Below is a small trained network, with its code and all its weights. Each question gives an input and a class and asks what happens when units are switched off, that is, made to give their printed mean instead of their output.

import numpy as np


def w(rows, s, z=0):
    codes = np.array(rows[::2]) - 128.0
    scale = np.full(codes.shape[1], s)
    scale[-1] = z or s
    return codes * scale


def norm(h):
    return h / np.sqrt((h * h).mean(-1, keepdims=True) + 1e-5)


def f(y):
    return y / 2 * (1 + np.tanh(0.7978845608 * (y + 0.044715 * y**3)))


def log_softmax(a):
    a = a - a.max(-1, keepdims=True)
    return a - np.log(np.exp(a).sum(-1, keepdims=True))


def net(x, mask):
    res = np.array(x, float).reshape(1, 3) / 4 @ E
    u = 0
    for l in range(2):
        y = f(norm(res) @ A[l][:, :-1].T + A[l][:, -1])
        res = res + np.where(mask[u : u + 11], y, B[l][:, -1]) @ B[l][:, :-1]
        u += 11
    return log_softmax(norm(res)[-1] @ U[:, :-1].T + U[:, -1])


A, B = {}, {}
E = w([
[43,150,121,94,202,98],'x0',
[2,98,136,164,82,101],'x1',
[69,155,47,191,139,57],'x2',
],0.0052)
A[0] = w([
[83,156,79,195,136,107,43],'0.n1',
[89,172,102,49,159,121,188],'0.n2',
[163,136,207,115,80,167,121],'0.n3',
[250,93,107,113,147,101,205],'0.n4',
[149,152,53,179,193,2,161],'0.n5',
[89,59,117,136,66,105,198],'0.n6',
[172,110,138,123,121,69,172],'0.n7',
[191,138,55,193,90,153,98],'0.n8',
[73,80,159,146,106,156,82],'0.n9',
[154,127,174,59,189,190,115],'0.n10',
[48,194,2,140,108,56,7],'0.n11',
],0.0084,0.0019)
B[0] = w([
[164,109,73,71,159,109,189],'0.n1',
[141,113,102,155,1,59,176],'0.n2',
[133,135,56,134,101,66,182],'0.n3',
[166,193,167,137,114,139,199],'0.n4',
[62,162,75,116,124,181,235],'0.n5',
[166,147,186,79,116,138,189],'0.n6',
[117,137,128,141,157,141,137],'0.n7',
[119,80,132,190,99,85,165],'0.n8',
[41,216,135,146,96,198,165],'0.n9',
[128,92,171,133,224,81,194],'0.n10',
[163,145,93,78,151,106,255],'0.n11',
],0.0074,0.0073)
A[1] = w([
[127,176,1,144,141,126,223],'1.n1',
[132,94,32,20,154,136,107],'1.n2',
[77,56,120,112,171,75,97],'1.n3',
[149,148,96,150,134,153,27],'1.n4',
[177,183,96,195,116,230,74],'1.n5',
[133,158,175,126,163,67,130],'1.n6',
[217,123,159,139,199,155,114],'1.n7',
[70,126,209,75,108,148,175],'1.n8',
[88,5,174,95,163,120,126],'1.n9',
[95,113,130,64,68,211,6],'1.n10',
[102,68,154,144,105,96,150],'1.n11',
],0.0097,0.0021)
B[1] = w([
[81,92,118,118,148,178,254],'1.n1',
[119,104,57,90,2,109,230],'1.n2',
[163,24,21,106,150,109,151],'1.n3',
[92,118,188,167,146,152,126],'1.n4',
[93,25,155,165,172,139,146],'1.n5',
[200,120,169,88,109,141,163],'1.n6',
[73,210,66,29,130,207,177],'1.n7',
[109,193,152,184,173,72,175],'1.n8',
[138,43,131,216,192,36,141],'1.n9',
[52,124,193,128,170,74,157],'1.n10',
[197,129,95,91,151,147,133],'1.n11',
],0.0073,0.0085)
U = w([
[216,98,161,195,47,139,119],'0',
[37,116,2,53,69,140,161],'1',
[183,44,120,120,218,16,107],'2',
[115,135,128,117,176,146,2],'3',
[43,205,196,150,124,56,176],'4',
[86,72,101,227,174,231,106],'5',
[232,214,150,6,177,194,145],'6',
],0.013,0.0087)

Each question gives the input, the list of numbers given to net, and the class t.
The units are the neurons (one row each of A and B). Each row of codes is followed by its name. A weight is (code - 128) times the scale printed after its matrix; where a second scale follows, it is the last column's (A, B and U).
mask holds one flag per neuron, layer by layer. A switched-off neuron (its flag False) gives its mean, the last column of its row in B, instead of its output. The means were averaged over made-up inputs and are rounded, as every weight is.
A unit's drop is (log p(t) with every unit on - log p(t) with that unit switched off) / (log p(t) with every unit on - log p(t) with every unit switched off).
The circuit of an input: a set's keep is (log p(t) with only the set's units on - log p(t) with every unit switched off) / (log p(t) with every unit on - log p(t) with every unit switched off). Starting from the 12 units with the biggest drops (on a tie, the unit counted first), units are removed one at a time, each time the one whose removal leaves the highest keep (on an exact tie, the one counted first), for as long as the keep stays at least 0.8.
circuit, biggest first: the units of the circuit, biggest drop first
most important unit: the unit with the biggest drop
top k neurons: the k neurons with the biggest drops, biggest first
top k neurons in layer l: the k neurons of layer l with the biggest drops, biggest first
drop when u is switched off: that unit's drop, to one decimal
input [0,-6,2], class 5: circuit, biggest first -> (1.n5; 0.n11; 0.n1)
input [-5,-1,-2], class 0: circuit, biggest first -> (0.n11; 0.n5)
input [-5,-2,-2], class 6: top 2 neurons -> (0.n5; 0.n2)
input [-4,2,-4], class 0: top 2 neurons in layer 0 -> (0.n3; 0.n5)
input [0,1,-8], class 2: top 4 neurons in layer 0 -> (0.n10; 0.n11; 0.n6; 0.n3)
input [-3,6,2], class 4: circuit, biggest first -> (0.n6; 0.n3; 1.n8)
input [7,-3,-7], class 2: circuit, biggest first -> (0.n10; 1.n9)
input [8,3,-3], class 2: top 2 neurons -> (0.n5; 0.n4)
input [5,7,-1], class 4: most important unit -> 0.n9
input [-3,0,-3], class 6: top 2 neurons -> (0.n5; 0.n2)
input [1,-1,-1], class 6: top 2 neurons in layer 0 -> (0.n4; 0.n8)
input [1,2,-3], class 4: top 2 neurons -> (0.n9; 0.n1)
input [-1,2,-8], class 2: top 2 neurons in layer 0 -> (0.n10; 0.n11)
input [6,-4,-1], class 2: drop when 0.n11 is switched off -> 0.1
input [-3,-7,6], class 5: drop when 0.n6 is switched off -> 0.0
input [-7,2,-5], class 0: top neuron in layer 0 -> (0.n3)
input [6,-4,-7], class 2: drop when 0.n8 is switched off -> -0.1
